Below is a small trained network, with its code and all its weights. Each question gives an input and a class and asks what happens when units are switched off, that is, made to give their printed mean instead of their output.

import numpy as np


def w(rows, s, z=0):
    codes = np.array(rows[::2]) - 128.0
    scale = np.full(codes.shape[1], s)
    scale[-1] = z or s
    return codes * scale


def norm(h):
    return h / np.sqrt((h * h).mean(-1, keepdims=True) + 1e-5)


def f(y):
    return np.maximum(y, 0)


def log_softmax(a):
    a = a - a.max(-1, keepdims=True)
    return a - np.log(np.exp(a).sum(-1, keepdims=True))


def net(x, mask):
    res = np.array(x, float).reshape(1, 3) / 4 @ E
    u = 0
    for l in range(3):
        y = f(norm(res) @ A[l][:, :-1].T + A[l][:, -1])
        res = res + np.where(mask[u : u + 13], y, B[l][:, -1]) @ B[l][:, :-1]
        u += 13
    return log_softmax(norm(res)[-1] @ U[:, :-1].T + U[:, -1])


A, B = {}, {}
E = w([
[189,102,114,76,160,253,245,168,3],'x0',
[51,92,236,95,18,212,131,182,182],'x1',
[159,115,22,2,181,239,15,147,229],'x2',
],0.00088)
A[0] = w([
[95,199,203,193,83,55,220,54,49,255],'0.n1',
[128,128,128,128,129,128,128,128,128,127],'0.n2',
[44,188,171,76,44,181,160,112,127,73],'0.n3',
[203,16,161,62,146,198,247,174,59,123],'0.n4',
[52,191,164,78,55,182,152,114,127,76],'0.n5',
[129,125,127,127,128,126,126,132,130,123],'0.n6',
[161,120,57,48,202,238,6,174,195,168],'0.n7',
[55,214,131,174,102,81,2,34,199,230],'0.n8',
[183,218,92,166,215,93,127,4,88,216],'0.n9',
[128,126,128,127,129,127,128,126,130,124],'0.n10',
[128,129,128,127,128,128,128,127,128,126],'0.n11',
[130,221,64,114,148,108,131,66,85,59],'0.n12',
[128,127,128,128,128,127,128,128,128,127],'0.n13',
],0.00084,0.0018)
B[0] = w([
[148,91,66,4,114,149,118,174,189,251],'0.n1',
[128,128,128,128,128,128,128,128,128,128],'0.n2',
[164,90,136,156,134,148,118,162,153,139],'0.n3',
[38,146,85,179,100,155,53,153,107,178],'0.n4',
[163,92,138,157,130,145,123,170,153,136],'0.n5',
[126,129,126,129,127,129,127,128,127,128],'0.n6',
[114,102,130,90,58,53,231,168,116,190],'0.n7',
[105,114,86,123,124,222,141,166,27,218],'0.n8',
[132,79,213,132,98,194,136,181,192,203],'0.n9',
[127,128,128,128,127,127,127,129,129,128],'0.n10',
[127,128,127,129,128,128,128,128,128,128],'0.n11',
[173,99,136,161,146,137,124,153,138,131],'0.n12',
[128,128,128,128,128,128,128,128,128,128],'0.n13',
],0.0018,0.0025)
A[1] = w([
[127,131,134,132,128,126,130,125,125,116],'1.n1',
[126,142,132,126,129,128,123,114,131,91],'1.n2',
[163,125,123,116,155,140,148,119,101,106],'1.n3',
[214,178,45,174,252,50,127,77,81,34],'1.n4',
[111,136,225,211,95,55,205,123,49,15],'1.n5',
[129,128,128,128,130,128,127,128,128,127],'1.n6',
[119,149,201,206,109,47,185,106,69,3],'1.n7',
[139,136,147,121,135,153,142,106,101,77],'1.n8',
[159,125,144,120,142,146,159,110,91,95],'1.n9',
[122,130,133,141,128,120,106,118,139,98],'1.n10',
[105,67,100,78,75,150,139,220,119,224],'1.n11',
[75,153,151,208,113,31,11,77,213,17],'1.n12',
[151,150,115,140,161,113,124,106,120,67],'1.n13',
],0.0023,0.0011)
B[1] = w([
[129,128,127,126,129,128,128,128,129,129],'1.n1',
[125,130,127,127,128,131,127,129,121,128],'1.n2',
[91,133,132,145,110,129,98,130,126,145],'1.n3',
[159,54,245,193,76,153,104,169,182,167],'1.n4',
[154,121,72,46,144,106,118,119,175,183],'1.n5',
[128,128,129,128,127,128,129,128,129,128],'1.n6',
[147,122,80,57,131,102,127,120,174,165],'1.n7',
[106,134,116,136,128,126,111,133,114,134],'1.n8',
[85,138,112,148,124,128,91,136,115,146],'1.n9',
[119,135,127,131,128,134,131,126,119,133],'1.n10',
[143,161,126,182,159,84,111,85,136,254],'1.n11',
[67,184,93,160,142,165,118,152,2,174],'1.n12',
[136,110,148,144,113,136,129,134,140,133],'1.n13',
],0.0035,0.0038)
A[2] = w([
[153,113,138,113,143,191,181,130,15,86],'2.n1',
[128,128,128,127,127,128,127,128,127,121],'2.n2',
[147,125,78,39,152,127,94,120,173,8],'2.n3',
[131,130,133,128,130,123,136,123,124,112],'2.n4',
[125,124,156,138,121,136,127,129,138,98],'2.n5',
[138,136,131,125,142,160,148,114,74,60],'2.n6',
[155,171,145,169,164,84,120,59,132,106],'2.n7',
[114,113,136,135,98,71,168,157,93,180],'2.n8',
[136,117,155,127,121,159,127,135,138,151],'2.n9',
[125,115,117,66,107,67,175,128,123,77],'2.n10',
[82,129,255,106,72,162,132,121,172,61],'2.n11',
[122,130,154,134,121,133,127,124,139,99],'2.n12',
[110,128,116,132,123,102,88,132,157,134],'2.n13',
],0.0035,0.0015)
B[2] = w([
[26,198,113,182,91,73,40,126,110,248],'2.n1',
[129,127,128,129,129,127,128,128,129,128],'2.n2',
[148,123,98,13,90,45,150,100,184,227],'2.n3',
[121,129,124,127,127,121,132,128,135,130],'2.n4',
[148,113,111,143,123,122,121,130,140,149],'2.n5',
[73,158,125,155,131,110,109,133,124,170],'2.n6',
[85,105,141,138,91,154,210,107,161,189],'2.n7',
[146,137,86,71,166,211,90,97,190,243],'2.n8',
[128,115,115,163,131,51,123,120,148,181],'2.n9',
[151,131,82,60,140,152,71,117,187,226],'2.n10',
[252,45,131,224,201,95,109,175,117,233],'2.n11',
[146,110,124,141,123,133,127,130,134,144],'2.n12',
[145,146,131,106,148,169,188,122,79,227],'2.n13',
],0.0027,0.0017)
U = w([
[149,132,84,9,127,111,124,113,172,162],'0',
[55,186,106,160,124,129,88,140,61,156],'1',
[199,61,168,179,140,126,113,163,143,153],'2',
[104,135,147,149,122,139,237,74,143,116],'3',
[138,130,230,62,128,144,182,125,47,53],'4',
[140,128,237,46,129,151,194,126,26,2],'5',
[138,125,201,67,128,147,176,123,45,47],'6',
[143,132,217,75,128,154,188,126,48,28],'7',
],0.011,0.006)

Each question gives the input, the list of numbers given to net, and the class t.
The units are the neurons (one row each of A and B). Each row of codes is followed by its name. A weight is (code - 128) times the scale printed after its matrix; where a second scale follows, it is the last column's (A, B and U).
mask holds one flag per neuron, layer by layer. A switched-off neuron (its flag False) gives its mean, the last column of its row in B, instead of its output. The means were averaged over made-up inputs and are rounded, as every weight is.
A unit's drop is (log p(t) with every unit on - log p(t) with that unit switched off) / (log p(t) with every unit on - log p(t) with every unit switched off).
The circuit of an input: a set's keep is (log p(t) with only the set's units on - log p(t) with every unit switched off) / (log p(t) with every unit on - log p(t) with every unit switched off). Starting from the 12 units with the biggest drops (on a tie, the unit counted first), units are removed one at a time, each time the one whose removal leaves the highest keep (on an exact tie, the one counted first), for as long as the keep stays at least 0.8.
circuit, biggest first: the units of the circuit, biggest drop first
unit that matters most: the unit with the biggest drop
k most important neurons: the k neurons with the biggest drops, biggest first
k most important neurons of layer l: the k neurons of layer l with the biggest drops, biggest first
input [0,-1,3], class 3: 4 most important neurons	1.n11, 0.n1, 1.n5, 0.n7
input [1,6,-6], class 0: circuit, biggest first	1.n5, 2.n10
input [8,0,-6], class 1: circuit, biggest first	2.n1
input [-7,6,4], class 1: circuit, biggest first	1.n12, 0.n1
input [2,-2,-3], class 3: 3 most important neurons	0.n1, 2.n7, 1.n11
input [7,-8,-6], class 2: 2 most important neurons	1.n4, 1.n12
input [7,-3,5], class 1: circuit, biggest first	1.n5, 2.n1
input [-6,-8,-8], class 0: circuit, biggest first	1.n7, 1.n5
input [4,-4,2], class 1: 4 most important neurons	1.n5, 0.n9, 1.n7, 2.n11
input [-1,-1,-1], class 3: 2 most important neurons of layer 1	1.n11, 1.n5
input [7,-7,0], class 1: 2 most important neurons	2.n1, 2.n11
input [-2,3,1], class 3: 2 most important neurons	1.n11, 1.n4
input [3,-5,-5], class 0: 3 most important neurons	1.n5, 0.n9, 1.n7
input [-5,4,-5], class 0: circuit, biggest first	1.n5, 1.n7
input [-5,-6,-6], class 0: 2 most important neurons	1.n7, 1.n5
input [-7,8,-6], class 2: 3 most important neurons	2.n11, 2.n1, 0.n4
input [4,7,2], class 2: most important neuron	1.n12
input [-6,-7,-2], class 2: 3 most important neurons	1.n4, 0.n4, 0.n8
input [-8,-6,-8], class 0: 3 most important neurons	1.n7, 1.n5, 1.n11
input [-2,-6,3], class 2: circuit, biggest first	1.n4
input [8,-8,-2], class 1: 2 most important neurons	2.n1, 2.n11
input [-2,-1,-3], class 3: 3 most important neurons	0.n1, 2.n7, 1.n11
input [1,3,2], class 3: 2 most important neurons of layer 1	1.n11, 1.n4
input [3,8,-7], class 2: 2 most important neurons of layer 2	2.n11, 2.n3
input [3,3,2], class 3: 2 most important neurons of layer 0	0.n8, 0.n1
input [3,1,1], class 3: 2 most important neurons of layer 2	2.n7, 2.n1
input [0,6,-4], class 2: unit that matters most	2.n11
input [6,6,-7], class 0: 2 most important neurons of layer 0	0.n8, 0.n9
